Here is a tiny trained network, its code and every weight. The questions are about switching its units off for an input and a target symbol, where a switched-off unit gives its printed mean instead of its output.

import numpy as np


def w(rows, s, z=0):
    codes = np.array(rows[::2]) - 128.0
    scale = np.full(codes.shape[1], s)
    scale[-1] = z or s
    return codes * scale


def f(y):
    return np.maximum(y, 0)


def softmax(a):
    e = np.exp(a - a.max(-1, keepdims=True))
    return e / e.sum(-1, keepdims=True)


def log_softmax(a):
    a = a - a.max(-1, keepdims=True)
    return a - np.log(np.exp(a).sum(-1, keepdims=True))


def net(x, mask):
    ids = ['ΘΣΦΨβγζπτ'.index(c) for c in x.split()]
    T = len(ids)
    res = E[ids] + P[:T]
    r = res
    for j in range(3):
        rows = slice(4 * j, 4 * j + 4)
        q, k, v = (r @ M[0][rows].T for M in (Q, K, V))
        z = softmax(np.where(np.tri(T) > 0, q @ k.T / 4**0.5, -1e9)) @ v
        o = O[0][rows]
        res = res + np.where(mask[j], z, o[:, -1]) @ o[:, :-1]
    y = f(res @ A[0][:, :-1].T + A[0][:, -1])
    res = res + np.where(mask[3:7], y, B[0][:, -1]) @ B[0][:, :-1]
    return log_softmax(res[-1] @ U[:, :-1].T + U[:, -1])


Q, K, V, O, A, B = {}, {}, {}, {}, {}, {}
E = w([
[150,131,166,129,97],'Θ',
[132,121,98,148,86],'Σ',
[145,111,132,112,126],'Φ',
[141,156,169,177,144],'Ψ',
[97,205,122,151,119],'β',
[134,142,67,60,138],'γ',
[160,159,95,124,208],'ζ',
[173,11,91,90,192],'π',
[85,224,56,105,134],'τ',
],0.012)
P = w([
[100,96,93,166,107],'0',
[207,149,117,141,106],'1',
[102,155,69,175,182],'2',
[83,139,142,99,143],'3',
[197,184,152,74,131],'4',
[101,137,114,117,253],'5',
],0.017)
Q[0] = w([
[98,58,144,153,89],'h0',
[132,135,118,153,177],'h0',
[165,145,111,126,152],'h0',
[147,49,181,107,3],'h0',
[151,146,129,126,188],'h1',
[33,90,107,160,126],'h1',
[128,146,171,112,85],'h1',
[146,152,124,146,190],'h1',
[142,187,115,121,192],'h2',
[95,97,86,157,140],'h2',
[144,110,152,113,68],'h2',
[194,184,137,108,129],'h2',
],0.016)
K[0] = w([
[116,77,100,213,107],'h0',
[136,128,182,117,142],'h0',
[167,130,152,60,145],'h0',
[143,109,63,171,98],'h0',
[150,155,171,59,189],'h1',
[156,156,154,194,4],'h1',
[48,124,100,154,169],'h1',
[166,181,145,56,170],'h1',
[136,216,185,54,152],'h2',
[205,82,112,130,90],'h2',
[60,113,82,182,134],'h2',
[95,195,132,114,166],'h2',
],0.013)
V[0] = w([
[81,136,120,142,176],'h0',
[106,148,107,188,152],'h0',
[73,106,81,172,219],'h0',
[176,114,120,120,91],'h0',
[101,172,100,145,41],'h1',
[164,158,70,63,207],'h1',
[133,69,39,4,106],'h1',
[125,51,195,147,126],'h1',
[153,112,229,164,189],'h2',
[173,25,132,127,200],'h2',
[86,189,53,88,147],'h2',
[91,127,175,142,24],'h2',
],0.012)
O[0] = w([
[67,89,85,71,148,90],'h0',
[102,154,74,83,164,135],'h0',
[40,122,68,96,153,69],'h0',
[161,170,152,184,127,170],'h0',
[128,128,143,42,128,159],'h1',
[80,191,92,151,89,237],'h1',
[132,149,70,129,4,137],'h1',
[171,71,144,164,137,2],'h1',
[127,139,231,146,148,71],'h2',
[47,185,180,140,87,53],'h2',
[160,141,44,117,155,199],'h2',
[169,78,154,119,77,61],'h2',
],0.012,0.0052)
A[0] = w([
[187,112,116,138,41,119],'n0',
[81,1,117,87,186,103],'n1',
[169,130,135,13,43,249],'n2',
[11,141,60,97,99,183],'n3',
],0.0086,0.0013)
B[0] = w([
[71,96,110,2,105,187],'n0',
[99,108,99,134,20,177],'n1',
[51,183,197,101,212,185],'n2',
[193,81,226,71,93,252],'n3',
],0.0089,0.015)
U = w([
[100,51,157,105,108,221],'Θ',
[64,119,182,95,219,142],'Σ',
[2,186,146,110,149,85],'Φ',
[106,145,201,143,80,2],'Ψ',
[192,127,92,162,23,104],'β',
[212,113,182,167,97,122],'γ',
[225,96,90,106,168,62],'ζ',
[110,131,19,127,206,117],'π',
[106,172,78,208,116,197],'τ',
],0.0094,0.008)

Each question gives the input, a string of symbols that net reads in full, and the target symbol t.
The units are the heads (4 rows each of Q, K, V and O) and the neurons (one row each of A and B). Each row of codes is followed by its name. A weight is (code - 128) times the scale printed after its matrix; where a second scale follows, it is the last column's (O, A, B and U).
mask holds one flag per unit, heads first, then neurons. A switched-off unit (its flag False) gives its mean, the last column of its rows in O or B, instead of its output. The means were averaged over made-up inputs and are rounded, as every weight is.
A unit's drop is (log p(t) with every unit on - log p(t) with that unit switched off) / (log p(t) with every unit on - log p(t) with every unit switched off).
most important unit: the unit with the biggest drop
top k neurons: the k neurons with the biggest drops, biggest first
heads that matter: for each layer, one digit per head in row order, 1 if its drop is at least 0.15 and else 0, layers parted by /
drop of u: that unit's drop, to one decimal
input γ Ψ Θ, target Σ: heads that matter : 011
input Ψ Θ γ Ψ Σ, target Φ: heads that matter : 010
input γ π Ψ τ, target Θ: heads that matter : 100
input τ Ψ Ψ Ψ Θ, target γ: top 2 neurons : [n0; n2]
input Ψ Σ Σ β Σ, target ζ: most important unit : h2
input Ψ Ψ β, target Σ: heads that matter : 011
input Ψ Ψ γ β β, target Φ: top 3 neurons : [n2; n0; n3]
input Θ β Ψ Θ Ψ, target γ: top 2 neurons : [n2; n0]
input Θ Ψ γ Ψ Φ γ, target τ: heads that matter : 110
input γ π γ Ψ Ψ, target Φ: top 2 neurons : [n3; n2]
input Ψ Ψ Ψ γ τ, target π: heads that matter : 001
input Ψ Ψ τ γ τ π, target ζ: heads that matter : 011
input Ψ Φ τ, target τ: heads that matter : 100
input Ψ Σ Ψ, target Θ: top neuron : [n3]
input Ψ Ψ π, target Σ: heads that matter : 111
input Φ Ψ γ Ψ Φ, target Φ: heads that matter : 010
input τ γ Φ, target β: heads that matter : 010
input Σ γ ζ, target β: top 2 neurons : [n3; n2]
input Θ Θ Φ, target γ: top 2 neurons : [n2; n0]
input γ π Ψ, target Ψ: most important unit : h2
input ζ γ Ψ Ψ τ π, target ζ: top 2 neurons : [n3; n0]
input τ π Φ, target Ψ: drop of n3 : 0.9
